In the rows, 128 means zero.
Each row has a class, written after it, and each block has its own classes.
[216 145 136 141 135 129 111 113 109 141 157 122 135 129 136 134 117 107
 117 123 157 124 100 117 163 131  95 174 169 127 127  93 125 112 136 112] -> Pazif
[194 137  85 143  97 181  98 126 139  91  94  31 123 113 114 139 158 146
 119 154 141 143  71 158 122 121 154  91 136  94 136  79 136 141 142 107] -> gegu
[158 104 110 137 118 140 119 110 114 140 141 169 138 100 123 107 107 140
 175 137 133 129 124  89 149 137  92 163 156 123 154 129 118 118 101 104] -> pamis
[184 154 117 108  77 116 126 108 146 126 133 150 150 115 151 141  92 166
 125 100 132 153 135 102 113 145  94 155 174 118 147 171 175 140 107 149] -> pamis
[109 163 156 146 182 150 115  97 167 127 158 145  93 191 115 129 104 108
 103 140 144 109 122 124 103  72 113 220 174 133 150 166 130 164 117 140] -> Tik
[171  99 135 149 113 124 119 122 164 131 131 137 123 104 120 138  99  66
 128 170 159  44 171  98 124 142 112 138 121 143 180 148 110 127 136 129] -> rab
[165 101 142 129 102 114 124 133  86 148 102 130 156 133 178 148 154 180
 139  87 155 188 135 150 129 161 124 118 126 123  99 123 172 155 120 137] -> sem
[143 173 100 138 162 161  60 129 181  82 123  98 117 135  99 131 160 132
  86 109 153 112  54 162 143 100 121 150 149  92  50 104 116 168 136 163] -> gegu
[116 153 112 115 146 122 125 132 183 112 121 121  98 150 133 158 151 138
 102 118 124 100 143 133 116  93 125 129 136 170  89 188 138 150 153 185] -> vomep
[155 123 182 192 182 136 141 124 146 153  97  93 152 183 122  97 130 108
 201 222 135  66 150  75 133  98 112 159 166 117 126 145 163 155 130 166] -> Kuv
[117 144 125 111 168 116 144 134 107 126  91 157 132 149 131 171 157 160
 116 106 109 130 102 130 146 159 135 130 136 168  91 144 181  94 112 157] -> vomep
[ 99 128 129 103 169 142 143 145  89 124 113 130 118 140 153 133 162 134
 144 134  90 155 121 125 104 129 138  91 109  97 130  77 113 108 152 116] -> Kuv
[166 167 184 135 165 113 223 124 149 130 113  61 138  84 122 139  94  84
 114 164 107  65 148 124 128 133 109 143 167 173  88 152 138 141 137 151] -> Kuv
[195 102  89 130  72 132 128 126 132 133 147 151 126 107 160 123  62 131
 117 133 147 181 149 165 137 121  94 138 113 145 166 151 119 156 118  91] -> sem
[172 168  94 149 119 127  62 115 154 108 111  88 136 163 160 109  95 131
 130 141 173  97 115  89 143 124 109 151 136 135 108 163 156 158 146 161] -> vomep
[ 76 177 170 116  95 102 137 127 117 140  96 126 141 128 158 159 160 164
 134  68 142  77  98 119 168 161 106 141 172 142 114 198 182 136 164 109] -> pamis
[182 139 143 121 153  74 176 141  93 131 137  84 117 109 131 169 167 106
  87 134 117 100 137 118 174 156 141  72 139 161 114 110 129  49 163 141] -> Pazif
[ 76 195 178 129 196 132 127 126 171 106 137  92  97 154 122 145 143 104
  96 152 120  74 102 105 138  59 103 183 168 113 126 175 123 148 149 169] -> Tik
[208 121 102 169 163 136  90 112 133 127  85  56 134 163 126 113 158 136
 150 133 147 107  29 111 106 113 108 129  99 101  86 111 106 138 113 166] -> gegu
[104 142 107 129 155 152 104 142 110  80 152 132 114 128 128 167 108 112
 128 164 118 131 147  80 143  94 138 143 121 115 115 128 142 149 114 145] -> vomep
[119 146  95  95  63  98 112 137 124 105 144  93 111  83 124 158 140 130
  92  89 175 173 125 177 151 113 157  67  90 131 120 116 157 134 142 111] -> Kuv
[131 103 152 126 147 132 148 124 146 141  75 136 112 193 115 124 198 129
 150 143  82 123  95 154 121 132 178  98 103 118 150 156 122 113 113 150] -> rab
[138 114 162 116 163  97 136 124  87 153 151 160  99 138 100 159 182 118
 101  90 112 182  74 199 154 103 116 122 126 111 107 113 105  91 121 127] -> sem
[107 133 160 160 166 162 159 136 158 142  65  96 131 176 127 127 154 122
 151 177 114  82 110 131  91 112 127 135 157 109 150 115 140 157 143 113] -> Tik
[191 122 143 159 122  83  92  90 106 112 176 157 139 133 107 151  87 123
 163 143 148 143 106  86 182  72  69 218 154 121 139 191 137 115  87 170] -> gegu
[178 147 148 141 121 132 127 118 144 114 133  73 104 102 155 142 113 117
 120 170 114 101 119 142 146 134 109 192 147 128 150 108 112 119 145 111] -> rab
[123 162 134  97 149 135 156 141 103 125 114 107 104  93 136 156 153 140
  62  95 142 147 101 170 114 160 140 100 131 125 111  80 156 113 131  95] -> Kuv
[110 153 148 140 167 136  86 141 155 143 135 178 142 148 107 135 122 101
 105 108 160  91 137 135 102 108  80 124 139 110  68 153 141 177 150 167] -> vomep
[148 150 136 127  88 106  91 124 133  99 112  62 148 119 144 122 107 134
 120 164 127 120 114 144 150 120 109 120 145 130 142 128 163 112 135 107] -> gegu
[183 157 125 115 122 154 117 138 171 111 107  58 126 103 155 144 150 113
 101 158 114 107  99 155 152 134 116 140 150 148 100  85 123 131 143 116] -> rab
[ 25 195 223 137 125 134  48 132 173 133  98  65  93 149  79 155 178 136
 132 156 135  47  87 142 143 112 111  99 143 124  71 162 184 169 135 135] -> fibur
[162  91 125 157 134 118 144 126 119 167 116 127 135 126 119 130 120 142
 171 110 136 113 122 132 119 142 101 135 128 148 114 120 137 121 129 148] -> Pazif
[ 63 123 167 133 100 101 150 143 134 151  95  95 155 131 125 139 164 140
 172 122  98  64 143 125 129 150 154 104 117 156  89 151 172 125 150 140] -> vomep
[ 98  96 145 130 119 127 175 141 136 170 125 171 124 145 109 137 166 194
 157 105  94 145 154 147 128 129 142 166 165 130 124 146 172 116 107 159] -> fibur
[160 138 113 132 149 179  97  98 156 109 119  91  96 195 140  87 141 144
 153 171 102 153 116 149 110 114 162 172 155 140 120  69  92 154 121 100] -> fibur
[129 178 153 142 130 138 156 140 114 163 140  92 130 174 156 132 142 152
  94  72 127 159  70 181 138 106 114 150 128 111 103 175 150 168 162 119] -> sem
[127 165 119 119 124 128 123 128 127 111 144  93 115 160 162 146 172 115
 122 129 133 120 136  84 158  99 143 102 141 121 138 149  96 124 198 132] -> Tik
[185 148  95 134  94 126 103 138 144  76  91 131 165 111 154 199 140 168
 120 157 129 108 132 108 137 208 132 111 111 151 102  91 167 118 132 126] -> gegu
[150 137 142  99 120  98 150 127 141 123 160 121 136 101 117 150 109  58
  73 110 141 101 171 138 129 102 126 120 167 172  84 137 133 134 133 132] -> vomep
[ 88 144 140 102 139 113 182 141 103 138 122 111 122 179 142 142 168 114
  82  94  97 131 132 152 105 116 181 109 152 146 125 121 158 107 143  92] -> vomep
[132  86 102 150 160 141  84 107  95 142 170 186 132 169 112  98  80 136
 161 141 133 188 140 108 108 118 136 183 126  86 169  82 141 104  82 150] -> Tik
[178 161 195 147 154 169  58  79 132 140 131  73 104 146 104  99 130 128
 131 165 159 104  84 126 108 129 114 193 172  89 153 100 138 139 109 131] -> fibur
[125 189 110 142 147 135 104 139 148  97 108  74 135  95 125 126 103 130
 105 165 173 122 120 155 131 143 108  98 104 151 103  79 158 157 145  97] -> Kuv
[178 133 114 132 124 125 144 108 123 131 129   4  96 108 162 117 131 140
 103 112 144 130 124 137 106 147 161 111 116 149  94 111 108 127 156 154] -> Tik
[ 85 145 153 128 143 108  90 130 181 156 144 164 119 153  76  91 128 125
  88 118 158 106 154 197 126 125 121  95 109 156  97 160 143 144 130 149] -> fibur
[140  98  85 113 170 143 166 132 117 126 113  84  96 143 151 119 164 158
 102  89 125 172 124 161  91  93 170 140 136 150  93 112 131 139 113 155] -> vomep
[169 106 128 105 132 147  91 100 111 132 148 126 135 141 133 113 139 133
 152 140 107 168 116  97 131 135 156 149 140 102 144  85 125  88  97 160] -> Tik
[154 110  91 124 121 116 113 116  86 110 159 203 136 150 123 108 118 137
 157 153  98 186 142 105 171 161 163  96  94 108 152 115 109  89  98 107] -> pamis
[137 192 175 150 138 161  38 107 218 112 117 134 119 169  92 162 143 114
 113 175 172  58 111 123 136 119  95 156 175 139 135 174 171 180 142 153] -> sem
[130 156 112 126  80  99 135 151 149 141 131 183 175 147 151 133 119 161
 127 131 126 129 195 109 151 175 112  56 127 164 111 186 179 135 152 124] -> pamis
[ 98 115 177 149 154 153 111 121 125 148 148 140 108 132  85  81 155  98
 168 193 101  89 130  93 155 117 137 131 129  95 195 144  92  96 118 101] -> rab
[179 128 132 186 143 147  99 125 112 141 147 135 119  90 132 145  81 121
 126 151 188  89  94 118 167 136  57 224 144  99 166 118 132 137 132 105] -> sem
[221 116 102 142 119 134 121 142 138 116  72  79 178  85 174 128  70  94
 158 213 148  77 142 127 155 175  88 121 129 146 132  51 152 113 163 117] -> Kuv
[ 68 122 129 129 109 104 161 155 114 130 121 162 115 149 138 151 164 169
 105  76 151 167 134 135 172 101 151 142 154 129 121 191 186 164  90 116] -> sem
[130 109 104 141  72  95  42 107  96 154 138 138 158 131 122 139 120 151
 173  57 212 170  93  99 109 121 102 124  90  83 137 122 168 141 114 159] -> Tik
[ 72 128 204 136 159 131 159 131 131 177 108  83 106 182 110  86 185 124
 140 119  82 101  84 179 113  97 143 135 172 120 111 104 130 125 130  85] -> Pazif
[160  90 121 144 123 124  86 128 121 125 123 167 172 158 117 116 120 132
 150 151 123 143 141 141 118 143 128 121 130  98 129  88 153 112 115 136] -> gegu
[154 120 158 136 163 140 154 109 119 137 112 151 130 139 112 118  99  81
 155 160 119 103 126 134 120 135 121 138 134 123 142 125 113 131 131 125] -> Kuv
[ 51 155 216 146 151 137 128 108 141 136  73  77 107 183 108  94 198 135
 189 145 112  89  65 127 127  94 160 165 162  95 107 131 143 174 106 102] -> Kuv
[144 120 184 128 156  79 169 101  99 181 150 131 126 169 109 167 187 108
 127  51 136 132  85 137 112  88 120 158 150 119 102 156 120 106 141 182] -> Tik
[110  85 164 158 114 119 156 145 126 183 107  91 150 149 113  83 136  98
 176 154 138 102 165 157 119 106 140  60 118 123 106 139 153 156 152 129] -> Kuv
[160 143  96 138 140 158 145 121 111 100 126  67 105 127 145 116 107 151
 141 163  97 217 102 167 111  89 121 151 122 123 162  87 107 145 112  83] -> rab
[251 138  79 157 136 167  62 109 111  88 160  63 140  89 128 118  99 108
 110 174 169 132  88 118 164 137 118 149 118 108 128  60 100 113 136 118] -> gegu
[162 134 122 119 141 112 179 118  95 125 171 103 143 145 156 158 133 104
 137 105  90 153 138 106 123 122 157 144 113 131 101 101  84 113 164 154] -> Tik
[ 88 140 134 113 110  89 103 136 110 143  98 105 153 204 150 123 161 137
 149  85 124 138 124 150 118 137 152  59  95 135  87 127 152 132 168 141] -> fibur
[151  95 156 152 143 121 170 109  97 171 115 108 118 169 125 114 173 148
 164  99 113 171 118 151 101 127 145 110 135 140  95 139 109 148 119 127] -> sem
[164 197 109 134 143 156 122 122 140  95  88  65 116 132 133 124 109  95
 101 167 123 105  63 159 135 128 112  91  94 149 120 127  94 150 164  74] -> vomep
[132 115 110 112 149 124 196 131  93 122 120  69 128 157 167 129 151 134
 148 103  67 162 152 133  78 123 184  87  91 155  80 125  97 137 161 154] -> vomep
[194 121 133 138  76 106 109  93 100 161 186 130 126 159 117  98  95  85
 137  95 154 148 113 158 143 117 136 105  82 128 166 158  87 122 159 101] -> Pazif

Next block, with new classes.
[142 129 143 110 109 142 139 104 106  92 148 108 164 140 160 154 154 100
 106 147 109 117 127 135 124 146 252 156 153  91 165 112 156 154 126 101] -> zutap
[111 127 147 116 122 150 107 110 162  82 119 144 166 144 132  99 121 118
  88 100  96 131 145 135 128 130 227 133 149  73 133  79 117 144 148 102] -> pifu
[120 128 108 128 125 119 129 122 152 129 139 129 131 107 129 120 106 146
 119 118 121 122 125 134 127 133 122 122 135 147 116 133 130 130 149 134] -> bimer
[124 119 128 107 103 136 155 118  97 129 132  87 140 140 145 160 169 116
 138 184 126 120 127 149 135 143 187 158 139 110 151 105 158 135 110 115] -> pifu
[147 151 135 142 143 148 120 120  72 162 130  95 136 163 131 162 201  94
 103 169 166 120 124  64 127 129 154 168 126 139 169 157 161 100 118 126] -> regit
[114 149 115 154 112 151 113 115 142 124 144 142 137 122  95 109 149 144
  94 108 122 136 123 116 133 124  91 121 123 141 129 136 107 131 157 127] -> pado
[135 139 131 112 121 115 141 121 121 100 134 113 141 108 188 146 104 114
 131 138 109 118 128 159 124 144 239 145 148  67 130 100 160 152 129 106] -> gozit
[122 142 120 110 111 133 134 114 136 124 152 129 125 129 124 134 146 136
 126 118 120 125 119 145 120 123 169 127 132 104 123 111 131 154 146 109] -> voge
[127 129 106 154 125 146 131 109 124 141 129 128 138 114  91 108 152 138
 108 133 129 131 142 101 140 136  61 115 119 178 128 164 112 112 139 140] -> muv
[119 133 118 137 124 147 126 120 138 133 142 135 141 123 124 122 148 140
 113 133 123 132 133 121 142 135 127 132 131 135 129 120 125 132 145 124] -> pifu
[112 134 123 128 103 146 130 100 163  94 151 150 141 103 134 111 113 144
 122 109  95 119 131 179 140 139 172 113 140  94 120 102 116 169 163 119] -> kupuf
[119 125 132 110 139 102 123 131 169 104  95 146 107 130 131  97  67 139
 151  94 113 131 138 157 124 110 138 103 119  89  95 100 116 137 126 123] -> muv
[121 157 122 131 124 152 120 102 146 149 177 173  96 130 134 136 162 161
 148 117 138 122 110 150 124 108 144 122 104  74 116 110 119 179 170 114] -> kupuf
[131 147 103 135 140 117 142 138 120 167 139 121  93 104 136 149 126 162
 158 146 152 124 116 123 141 134  66 124 113 152 113 145 140 119 133 145] -> regit
[117 124 126 132 135 109 111 142 184 108 110 151 115 111 115  96  72 162
 135  84 120 143 144 153 129 120  93  97 135 132  93 121 102 129 136 137] -> Dezi
[128 125 153 110 119 122 111 119 129  93 106 117 152 158 118 117 116 107
 105 113 118 129 138 127 120 122 185 135 147 108 141 106 130 125 119 112] -> zutap
[127 129  98 131 130 115 152 129 135 141 127 119 108  95 132 131  99 157
 162 141 124 123 129 146 145 133  62 113 118 156 104 137 131 124 129 144] -> muv
[121 106 143 136 120 110 110 153 122 106  63  94 151 152  65  91 109 106
  96 119 136 151 151 103 128 120  56 122 140 183 141 145 112  72  81 145] -> pado
[134 160 120 118 146 138 129 115 142 148 158 166  86 137 157 141 142 156
 161 120 134 122 108 134 119 105 168 128  99  54 106 106 136 173 160 107] -> muv
[125 110 116 146 107 117 138 122 123  95 102  97 173  77 122 103  91 110
  93 139 102 132 155 146 146 165 113 120 161 180 134 152 124 100 110 143] -> gozit
[123 131 113 131 103 132 143 107 130 113 148 117 146 101 124 134 130 142
 121 134 111 119 126 150 137 147 131 123 141 152 135 134 127 142 143 126] -> zutap
[140 135 113 149 133 142 128 118  95 155 126 111 138 137 103 130 162 125
 109 150 148 134 139  77 139 132  76 140 123 173 141 162 136 101 124 138] -> muv
[140 113 155 116 156  99 101 157 120 108  66 109 136 170 125 111  78  96
 122 121 137 133 145 108 111 119 151 137 139 123 136 117 135  99  80 132] -> nika
[138 131 121 150 131 143 112 123 105 145 137 127 141 140 111 129 150 116
  87 125 150 139 130  86 131 133 102 140 122 164 142 154 123 105 129 131] -> Vas
[116 137 102 118 111 115 144 124 141 136 147 120 111 103 114 132 115 157
 147 121 121 123 120 157 132 127 100 113 130 144 105 121 121 141 141 130] -> voge
[129 173 107 137 133 144 128 114 124 168 185 154  93 114 153 152 165 166
 149 135 143 129 102 133 121 119 119 130 107  91 109 128 135 170 170 112] -> gozit
[131 123 140 110 107 149 126 111 114  95 140 116 155 153 144 136 149  95
  99 131 116 125 128 136 122 141 231 148 146  87 154 107 142 146 135 100] -> Vas
[116 115 122 134 137 123 123 130 164 107 108 142 150 106 127  96  88 140
 114 107 114 127 148 135 137 137 129 114 136 138 114 115 110 116 128 135] -> pifu
[128 135 118 115 107 140 135 100 128 115 165 123 148 120 160 151 149 123
 104 136 112 117 119 133 123 144 226 149 145  97 147 117 153 158 157 112] -> bimer
[121  99 106 116 125  63 150 160 140 144  90  91  95 111 111 121  67 144
 172 142 145 124 132 157 129 125  32 109 129 196 101 148 136  95  91 166] -> bimer
[123 137 108 137 151 117 111 141 153 155 139 161  89 124 111 112  98 165
 152  93 154 135 119 126 121 109  37 101 102 151  91 138 101 124 146 139] -> Vas
[132 135 120 125 144 114 113 140 143 135 134 150 101 131 131 122  93 142
 144 101 147 130 125 129 120 116 100 116 115 125 104 124 119 126 136 131] -> Vas
[127 124 122 136 120 108 128 143 116 118  99  99 140 127 112 124 108 118
 121 130 134 130 137 119 132 129  93 133 134 159 135 136 134  95 103 144] -> pado
[133 118 129 142 114 152 121 111 114 127 134 110 170 146 101 120 179 102
  65 140 127 136 135  83 129 143 145 146 148 170 164 158 136 112 135 128] -> bimer
[124 147 147 110 139 122  97 127 141 130 121 147 115 176 104 110 133 128
 106  85 142 145 126 105 104  94 163 129 121  87 117 102 116 134 131 105] -> voge
[132 120 141 134 135 101 106 155 116 128  73 112 130 159  93 109 113 109
 113 115 153 142 141  95 122 109  77 132 118 154 135 140 125  80  85 144] -> pado
[131 112 146 117 119 126 125 122 127  97 107 123 154 138 138 120 113 106
 116 124 126 122 145 143 126 131 189 135 142 100 142 110 138 124 110 123] -> kupuf
[128 139 114 137 129 119 125 121 143 132 141 140 125 106 125 127 109 156
 131 111 131 122 124 131 132 128  98 117 126 151 117 136 122 132 144 132] -> zutap
[139 123 157  93 135 114 115 145 121 103 109 119 116 180 144 133 106  99
 137 120 134 135 128 133 112 113 206 145 139  72 131  88 143 133 109 108] -> Vas
[137 131 120 129 113 137 145 125  93 161 145 101 116 140 101 155 185 137
 139 170 152 129 114 119 129 126  77 137 121 167 144 152 138 127 118 128] -> zutap
[134 152 104 121 149 121 139 129 153 145 157 161  75 104 153 137 105 174
 179 121 131 124 116 148 127 113 109 112 103  91  88 120 130 162 155 126] -> muv
[127 157  86 135 132 139 155 112 152 152 184 158  80  81 146 142 128 184
 180 136 120 117 111 160 138 127  89 105 104 113  91 130 124 178 172 129] -> muv
[118  98 140  95 106  91 134 133 143  93  85  91 144 139 125 113  80 106
 123 127 106 125 140 159 123 133 165 127 154 133 129 106 138 111 102 132] -> bimer
[129 121 155 115 126 118 121 130 108 110  82  96 148 162 122 121 133  92
 106 137 130 135 141 111 129 137 180 142 143 121 158 123 143 103  97 125] -> regit
[119 144 118 129 145 148 119 120 180 114 161 179 125 104 154 114 113 161
 129  98 108 125 125 142 131 124 177 116 124  75 101  96 113 170 172 112] -> pifu
[128 157 104 145 132 127 132 120 137 140 161 143 115  89 152 134 123 157
 136 126 128 125 118 142 130 134 119 121 126 118 108 137 132 153 158 124] -> gozit
[145 149  99 153 139 155 130 111 104 154 171 139 132 105 151 157 163 140
 121 153 138 109 115 103 128 146 132 142 114 141 145 156 138 143 149 132] -> nika
[138 129 117 141 130 157 134 109 112 124 150 132 173 110 156 142 163 120
  92 147 127 120 138 101 138 153 194 154 137 124 154 133 145 128 135 121] -> pifu
[127 140 125 122 149  99 115 147 155 149 118 152  83 131 136 131 101 169
 168 104 156 136 122 143 114 101  98 115 105 103  93 119 123 129 126 132] -> Dezi
[119 140  97 129 108 154 138  85 173 104 195 160 148  77 165 132 134 144
 101 112  87 111 117 159 130 151 225 123 141  92 123 121 128 189 197 113] -> bimer
[130 125 124 137 121 106 137 142 103 143 108  92 125 125 117 130 128 124
 137 152 140 137 131 129 134 133  76 130 135 163 127 146 139 108 103 138] -> gozit
[137 119 127 132 125 125 121 131 107 125 120 115 139 140 122 129 126 106
 106 128 141 132 134 111 130 137 131 139 132 150 142 138 132 106 116 130] -> Vas
[137 132 111 135 133 124 135 126 111 138 134 118 125 114 145 147 126 131
 141 152 133 114 119 130 128 142 130 136 123 141 138 140 139 134 122 136] -> nika
[135 129 117 132 134 130 132 118 123 125 121 126 136 124 124 123 129 127
 123 131 130 127 141 110 130 130 127 127 125 131 127 140 133 121 127 130] -> muv
[128 142  77 155 111 160 160  93 131 144 189 139 125  70 128 142 165 163
 133 153 114 119 122 133 153 154  86 114 120 162 121 162 124 159 175 135] -> muv
[116 131 128 113 132  98 121 135 168  87  98 130 126 100 143 105  45 140
 131  95 106 129 143 157 138 139 148 106 145 114 108 104 123 124 130 135] -> regit
[127 150 111 117 106 163 138  99 117 142 195 142 105 133 147 162 186 143
 140 145 131 117  99 150 121 130 178 139 114  84 131 116 134 180 174 101] -> Vas
[126 104 119 137 116 108 146 138 107 150 102  97 122 123  97 128 127 132
 154 158 153 126 138 143 140 131  35 120 122 190 132 151 130  96  87 157] -> kupuf
[114 132 125 129 126 154 124 120 157 126 145 147 132 130 117 114 151 151
 123 125 117 135 126 135 134 125 136 122 130 112 119 110 115 152 154 114] -> pifu
[136 102 137 132 134 108 117 156  85 150  64  73 138 167  84 122 125  96
 112 165 158 143 146  89 128 130  47 141 134 208 154 156 134  66  63 152] -> nika
[113 135 117 123 145 129 115 119 198  94 140 183 136  93 160  99  73 157
 123  79 101 124 139 158 131 128 185 106 129  73  91  86 108 158 165 117] -> pifu
[124 130 118 158 129 120 122 129 131 135 116 125 135 105 102 100 119 135
 110 121 128 142 139 118 136 136  59 111 132 176 119 156 109 109 126 140] -> gozit
[130 146 111 133 113 149 153 112  86 172 160 102 110 130 131 174 210 137
 139 181 149 125 104 116 138 141 117 147 113 139 154 152 151 139 135 127] -> regit
[127 121 115 132  96 124 162 119  98 130 137  85 134 104 135 150 159 122
 140 174 120 126 123 161 137 153 126 134 140 145 141 142 144 139 115 127] -> gozit
[133 126 117 124 137  90 128 155 106 162 100  94 113 136  97 132 106 129
 136 131 165 139 135 103 127 116  44 130 126 189 115 144 136  78  91 147] -> voge
[137 120 122 110 126 101 138 140 106 126 111  92 142 129 136 144 105 111
 123 133 139 126 136 121 127 132 151 144 145 144 131 125 153 103  99 131] -> voge
[130 146 117 135  91 176 145  89 129 114 191 129 147 114 149 156 202 137
 106 152 102 122 119 152 137 155 225 145 145  91 151 126 142 185 173 103] -> Dezi
[123 132 113 119  86 159 147  89 122  97 182 118 151 112 161 153 152 119
 110 140  96 113 119 165 138 161 229 143 150  96 148 106 141 176 167 103] -> Vas
[111 126  99 117  89 129 157 103 147 120 166 112 129  96 135 140 137 146
 135 147 100 114 114 173 134 149 150 122 144 138 127 124 136 162 161 126] -> bimer
[118 165 107 120 116 159 132 105 125 165 194 146  94 137 109 151 198 165
 139 127 139 133  97 136 116 109 121 127 109  97 115 119 121 176 172 104] -> voge
[138 124 107 115 119 116 148 125 125 111 151 124 124  95 172 152  95 129
 150 134 121 109 124 165 133 150 175 131 132 113 123 119 145 144 133 128] -> Vas
[114 145  90 136 113 131 140 111 150 142 169 143 117  87 109 125 133 167
 131 112 122 127 120 145 133 133  82 104 123 156 106 139 111 149 162 130] -> voge
[148 127  84 136 130 110 164 143  97 162 151  96 125  77 136 168 124 146
 144 164 152 120 126 115 141 148  60 136 130 208 126 173 154 104 109 157] -> voge
[127 130  96 136  95 135 160 110 116 141 162 109 128  87 141 163 165 153
 147 164 128 120 124 162 141 157 117 130 129 152 136 147 143 142 137 136] -> Dezi
[123 112 130 129 128 114 114 124 156 102 106 130 157 123 118  97  93 116
  84 100 112 132 143 118 125 134 154 122 146 144 130 131 120 112 128 132] -> bimer
[121 133 111 126 101 135 146 101 147 106 159 134 137  88 136 132 125 146
 125 130 100 116 120 170 137 145 160 115 135 122 126 123 121 162 154 119] -> zutap
[135 126 123 112 130 118 128 129 149  91 144 144 124 111 164 130  76 129
 136 105 113 120 128 157 126 136 194 124 140  90 114 105 131 154 141 120] -> Vas
[146 123 108 139 132 131 141 117 129  96 126 122 166  85 151 123  95 115
  99 135 107 121 157 113 146 160 170 131 149 143 136 146 144 120 127 137] -> muv
[122 129 108 108 104 118 154 125 136 120 151 113 116 100 128 141 118 142
 145 135 112 125 121 167 133 135 138 120 140 130 116 117 131 151 134 124] -> voge
[120 143 115 127 101 150 133 104 142  97 160 143 145 105 145 133 145 133
 112 118 103 116 119 151 126 137 195 129 128  82 138 115 127 166 158 113] -> pado
